Below are the code and all the weights of a small trained network. Each question names an input and a target symbol and asks about switching units off, where a switched-off unit gives its printed mean instead of its output.

import numpy as np


def w(rows, s, z=0):
    codes = np.array(rows[::2]) - 128.0
    scale = np.full(codes.shape[1], s)
    scale[-1] = z or s
    return codes * scale


def norm(h):
    return h / np.sqrt((h * h).mean(-1, keepdims=True) + 1e-5)


def f(y):
    return y / 2 * (1 + np.tanh(0.7978845608 * (y + 0.044715 * y**3)))


def softmax(a):
    e = np.exp(a - a.max(-1, keepdims=True))
    return e / e.sum(-1, keepdims=True)


def log_softmax(a):
    a = a - a.max(-1, keepdims=True)
    return a - np.log(np.exp(a).sum(-1, keepdims=True))


def net(x, mask):
    ids = ['δεζθξπτφψω'.index(c) for c in x.split()]
    T = len(ids)
    res = E[ids] + P[:T]
    r = norm(res)
    for j in range(2):
        rows = slice(3 * j, 3 * j + 3)
        q, k, v = (r @ M[0][rows].T for M in (Q, K, V))
        z = softmax(np.where(np.tri(T) > 0, q @ k.T / 3**0.5, -1e9)) @ v
        o = O[0][rows]
        res = res + np.where(mask[j], z, o[:, -1]) @ o[:, :-1]
    y = f(norm(res) @ A[0][:, :-1].T + A[0][:, -1])
    res = res + np.where(mask[2:14], y, B[0][:, -1]) @ B[0][:, :-1]
    return log_softmax(norm(res)[-1] @ U[:, :-1].T + U[:, -1])


Q, K, V, O, A, B = {}, {}, {}, {}, {}, {}
E = w([
[215,170,88],'δ',
[166,118,23],'ε',
[158,78,67],'ζ',
[221,169,92],'θ',
[253,143,195],'ξ',
[229,164,142],'π',
[196,134,120],'τ',
[200,91,127],'φ',
[197,132,116],'ψ',
[188,143,70],'ω',
],0.0039)
P = w([
[96,144,177],'0',
[237,41,180],'1',
[151,218,155],'2',
[119,94,96],'3',
[254,75,138],'4',
[147,208,152],'5',
[110,94,98],'6',
[230,91,54],'7',
[151,208,153],'8',
[105,95,105],'9',
[188,61,54],'10',
[151,203,158],'11',
[50,112,148],'12',
],0.0084)
Q[0] = w([
[80,156,64],'H0',
[100,9,118],'H0',
[133,88,144],'H0',
[159,197,69],'H1',
[119,69,136],'H1',
[116,40,158],'H1',
],0.013)
K[0] = w([
[88,161,89],'H0',
[250,115,36],'H0',
[183,114,107],'H0',
[199,189,118],'H1',
[135,86,85],'H1',
[118,53,91],'H1',
],0.011)
V[0] = w([
[220,135,106],'H0',
[182,2,240],'H0',
[115,206,72],'H0',
[93,104,125],'H1',
[152,142,130],'H1',
[122,156,47],'H1',
],0.008)
O[0] = w([
[53,159,128,252],'H0',
[157,126,255,237],'H0',
[107,136,43,97],'H0',
[132,108,114,47],'H1',
[127,140,127,181],'H1',
[147,124,206,128],'H1',
],0.011,0.0033)
A[0] = w([
[104,173,140,142],'N0',
[85,161,170,107],'N1',
[98,159,125,67],'N2',
[86,173,154,142],'N3',
[253,108,121,136],'N4',
[130,168,194,32],'N5',
[138,9,134,200],'N6',
[129,29,129,95],'N7',
[126,133,151,120],'N8',
[118,92,116,115],'N9',
[91,70,173,5],'N10',
[42,13,154,50],'N11',
],0.014,0.0028)
B[0] = w([
[161,174,158,169],'N0',
[140,110,105,189],'N1',
[163,151,148,135],'N2',
[178,186,155,187],'N3',
[3,156,117,255],'N4',
[133,54,62,219],'N5',
[34,244,115,169],'N6',
[70,191,103,133],'N7',
[147,114,127,149],'N8',
[134,137,100,118],'N9',
[62,168,188,156],'N10',
[60,41,57,174],'N11',
],0.022,0.0052)
U = w([
[61,127,198,232],'δ',
[85,192,114,161],'ε',
[129,165,3,46],'ζ',
[163,183,131,166],'θ',
[188,121,78,144],'ξ',
[129,66,102,5],'π',
[158,68,219,128],'τ',
[193,85,135,117],'φ',
[176,167,136,142],'ψ',
[135,58,114,13],'ω',
],0.012,0.0026)

Each question gives the input, a string of symbols that net reads in full, and the target symbol t.
The units are the heads (3 rows each of Q, K, V and O) and the neurons (one row each of A and B). Each row of codes is followed by its name. A weight is (code - 128) times the scale printed after its matrix; where a second scale follows, it is the last column's (O, A, B and U).
mask holds one flag per unit, heads first, then neurons. A switched-off unit (its flag False) gives its mean, the last column of its rows in O or B, instead of its output. The means were averaged over made-up inputs and are rounded, as every weight is.
A unit's drop is (log p(t) with every unit on - log p(t) with that unit switched off) / (log p(t) with every unit on - log p(t) with every unit switched off).
The circuit of an input: a set's keep is (log p(t) with only the set's units on - log p(t) with every unit switched off) / (log p(t) with every unit on - log p(t) with every unit switched off). Starting from the 12 units with the biggest drops (on a tie, the unit counted first), units are removed one at a time, each time the one whose removal leaves the highest keep (on an exact tie, the one counted first), for as long as the keep stays at least 0.8.
circuit, biggest first: the units of the circuit, biggest drop first
most important unit: the unit with the biggest drop
top k neurons: the k neurons with the biggest drops, biggest first
which heads matter: for each layer, one digit per head in row order, 1 if its drop is at least 0.15 and else 0, layers parted by /
drop when u is switched off: that unit's drop, to one decimal
input φ ω ξ π ε θ, target τ: circuit, biggest first => H0, N6
input ε ψ φ ω ξ π ε φ θ, target ζ: which heads matter => 10
input φ φ ε, target τ: circuit, biggest first => H0, N6
input ε ε ψ ω ε δ, target ζ: circuit, biggest first => H0
input δ φ ω δ τ φ ε ψ, target δ: which heads matter => 00
input φ π ε ε π φ ζ ω, target δ: top 2 neurons => N4, N5
input φ φ φ δ ζ ω φ δ φ ω ψ ε, target τ: drop when H0 is switched off => 0.6
input ε ω ω ε ω θ, target ζ: drop when N6 is switched off => 0.1
input ψ δ θ ω ε ω ω π, target δ: which heads matter => 00
input ε ζ τ δ ε ε φ ψ ψ, target ζ: drop when H0 is switched off => 1.2
input φ ψ ζ θ ξ ψ, target τ: which heads matter => 10
input ε ζ ε, target ζ: which heads matter => 10
input ε ζ τ ψ τ ψ ψ ε ε ζ φ ξ, target ζ: top 2 neurons => N6, N10
input ε φ π ξ, target τ: top 2 neurons => N4, N5
input φ π δ ζ π ε ζ δ ζ, target τ: most important unit => H0
